Below are the code and all the weights of a small trained network. Each question names an input and a target symbol and asks about switching units off, where a switched-off unit gives its printed mean instead of its output.

import numpy as np


def w(rows, s, z=0):
    codes = np.array(rows[::2]) - 128.0
    scale = np.full(codes.shape[1], s)
    scale[-1] = z or s
    return codes * scale


def f(y):
    return np.maximum(y, 0)


def softmax(a):
    e = np.exp(a - a.max(-1, keepdims=True))
    return e / e.sum(-1, keepdims=True)


def log_softmax(a):
    a = a - a.max(-1, keepdims=True)
    return a - np.log(np.exp(a).sum(-1, keepdims=True))


def net(x, mask):
    ids = ['ΘΠΣαβηλμτ'.index(c) for c in x.split()]
    T = len(ids)
    res = E[ids] + P[:T]
    r = res
    for j in range(2):
        rows = slice(4 * j, 4 * j + 4)
        q, k, v = (r @ M[0][rows].T for M in (Q, K, V))
        z = softmax(np.where(np.tri(T) > 0, q @ k.T / 4**0.5, -1e9)) @ v
        o = O[0][rows]
        res = res + np.where(mask[j], z, o[:, -1]) @ o[:, :-1]
    y = f(res @ A[0][:, :-1].T + A[0][:, -1])
    res = res + np.where(mask[2:14], y, B[0][:, -1]) @ B[0][:, :-1]
    return log_softmax(res[-1] @ U[:, :-1].T + U[:, -1])


Q, K, V, O, A, B = {}, {}, {}, {}, {}, {}
E = w([
[115,162,94,20,89],'Θ',
[237,155,33,182,126],'Π',
[222,133,5,125,140],'Σ',
[183,94,165,45,21],'α',
[124,51,89,71,109],'β',
[163,201,180,126,174],'η',
[93,204,174,132,42],'λ',
[111,93,243,140,150],'μ',
[130,116,157,144,4],'τ',
],0.011)
P = w([
[254,12,43,178,143],'0',
[219,68,50,159,146],'1',
[212,138,61,156,141],'2',
[194,138,163,115,104],'3',
[180,188,74,130,252],'4',
[163,5,82,187,123],'5',
],0.0038)
Q[0] = w([
[154,154,128,201,136],'head 0',
[107,166,48,108,134],'head 0',
[253,124,114,101,82],'head 0',
[154,67,110,203,72],'head 0',
[149,123,203,115,221],'head 1',
[11,162,123,87,183],'head 1',
[65,148,114,164,169],'head 1',
[85,204,213,138,172],'head 1',
],0.011)
K[0] = w([
[90,74,111,74,147],'head 0',
[155,110,192,119,95],'head 0',
[91,248,145,84,88],'head 0',
[93,157,146,87,210],'head 0',
[111,167,146,154,56],'head 1',
[226,78,135,162,98],'head 1',
[156,74,140,103,99],'head 1',
[182,87,74,107,65],'head 1',
],0.012)
V[0] = w([
[112,129,86,201,106],'head 0',
[235,106,157,131,210],'head 0',
[147,5,182,125,67],'head 0',
[175,189,172,204,76],'head 0',
[140,134,34,188,52],'head 1',
[194,174,194,149,145],'head 1',
[123,204,93,3,74],'head 1',
[116,94,31,96,182],'head 1',
],0.012)
O[0] = w([
[45,100,151,148,167,105],'head 0',
[250,115,155,192,254,180],'head 0',
[183,17,227,124,47,254],'head 0',
[71,74,131,242,109,188],'head 0',
[96,22,31,210,105,241],'head 1',
[138,167,170,204,134,154],'head 1',
[250,238,68,115,47,224],'head 1',
[175,124,20,86,219,136],'head 1',
],0.0085,0.0047)
A[0] = w([
[142,76,104,26,111,149],'neuron 0',
[195,72,111,126,118,46],'neuron 1',
[45,84,173,145,114,136],'neuron 2',
[85,157,189,149,172,107],'neuron 3',
[175,63,159,3,212,105],'neuron 4',
[123,206,67,178,44,216],'neuron 5',
[116,175,192,125,85,157],'neuron 6',
[79,100,187,125,161,253],'neuron 7',
[115,187,141,205,125,200],'neuron 8',
[65,129,94,152,80,180],'neuron 9',
[90,113,144,141,229,89],'neuron 10',
[192,199,137,170,145,165],'neuron 11',
],0.0075,0.0037)
B[0] = w([
[79,160,174,122,123,202],'neuron 0',
[118,188,115,172,49,233],'neuron 1',
[193,132,84,106,108,178],'neuron 2',
[85,105,76,147,137,142],'neuron 3',
[140,248,111,142,151,181],'neuron 4',
[36,66,152,101,142,254],'neuron 5',
[115,96,150,153,189,175],'neuron 6',
[169,101,70,68,167,166],'neuron 7',
[114,63,150,124,157,175],'neuron 8',
[150,172,121,77,169,180],'neuron 9',
[155,137,143,151,75,151],'neuron 10',
[116,138,163,90,150,202],'neuron 11',
],0.013,0.0089)
U = w([
[60,134,127,26,129,223],'Θ',
[123,114,79,191,140,3],'Π',
[126,178,84,168,123,131],'Σ',
[135,129,209,200,53,62],'α',
[95,202,156,139,123,45],'β',
[177,128,233,116,219,228],'η',
[85,16,133,95,96,238],'λ',
[254,101,195,48,193,141],'μ',
[176,72,116,101,31,50],'τ',
],0.0041,0.0026)

Each question gives the input, a string of symbols that net reads in full, and the target symbol t.
The units are the heads (4 rows each of Q, K, V and O) and the neurons (one row each of A and B). Each row of codes is followed by its name. A weight is (code - 128) times the scale printed after its matrix; where a second scale follows, it is the last column's (O, A, B and U).
mask holds one flag per unit, heads first, then neurons. A switched-off unit (its flag False) gives its mean, the last column of its rows in O or B, instead of its output. The means were averaged over made-up inputs and are rounded, as every weight is.
A unit's drop is (log p(t) with every unit on - log p(t) with that unit switched off) / (log p(t) with every unit on - log p(t) with every unit switched off).
The circuit of an input: a set's keep is (log p(t) with only the set's units on - log p(t) with every unit switched off) / (log p(t) with every unit on - log p(t) with every unit switched off). Starting from the 12 units with the biggest drops (on a tie, the unit counted first), units are removed one at a time, each time the one whose removal leaves the highest keep (on an exact tie, the one counted first), for as long as the keep stays at least 0.8.
units of the circuit, in order: the units of the circuit, biggest drop first
most important unit: the unit with the biggest drop
top k neurons: the k neurons with the biggest drops, biggest first
heads that matter: for each layer, one digit per head in row order, 1 if its drop is at least 0.15 and else 0, layers parted by /
drop of u: that unit's drop, to one decimal
input Θ τ τ α Θ τ, target Θ: units of the circuit, in order -> [head 0; neuron 5; head 1]
input β Θ α, target Θ: units of the circuit, in order -> [head 0; head 1; neuron 5; neuron 0]
input α Θ β λ Π, target λ: heads that matter -> 10
input Π α α μ η τ, target η: units of the circuit, in order -> [head 1; head 0; neuron 1]
input β β α λ Σ, target λ: units of the circuit, in order -> [head 0; neuron 5; neuron 4]
input λ β λ λ, target λ: units of the circuit, in order -> [neuron 5; head 0; neuron 4]
input β μ τ μ, target μ: units of the circuit, in order -> [neuron 7; neuron 5; head 0]
input μ μ η, target η: units of the circuit, in order -> [head 1; head 0]
input τ μ τ, target μ: heads that matter -> 01
input α μ Π, target η: units of the circuit, in order -> [head 1]
input α β Σ Π μ α, target μ: units of the circuit, in order -> [head 1; neuron 7; neuron 5]
input Θ λ λ, target Θ: top 2 neurons -> [neuron 5; neuron 9]
input α τ α, target α: top 2 neurons -> [neuron 1; neuron 7]
input α λ τ, target λ: most important unit -> neuron 5
input β β Σ, target Σ: top 2 neurons -> [neuron 4; neuron 1]
input Θ α Θ Σ, target Θ: top 2 neurons -> [neuron 5; neuron 11]
input β α Σ Θ α Σ, target Θ: drop of neuron 6 -> 0.0
input τ τ Θ α, target Θ: drop of neuron 5 -> 0.5
input α λ Σ Σ, target λ: drop of head 1 -> 0.2
input λ τ λ λ η, target λ: most important unit -> head 0
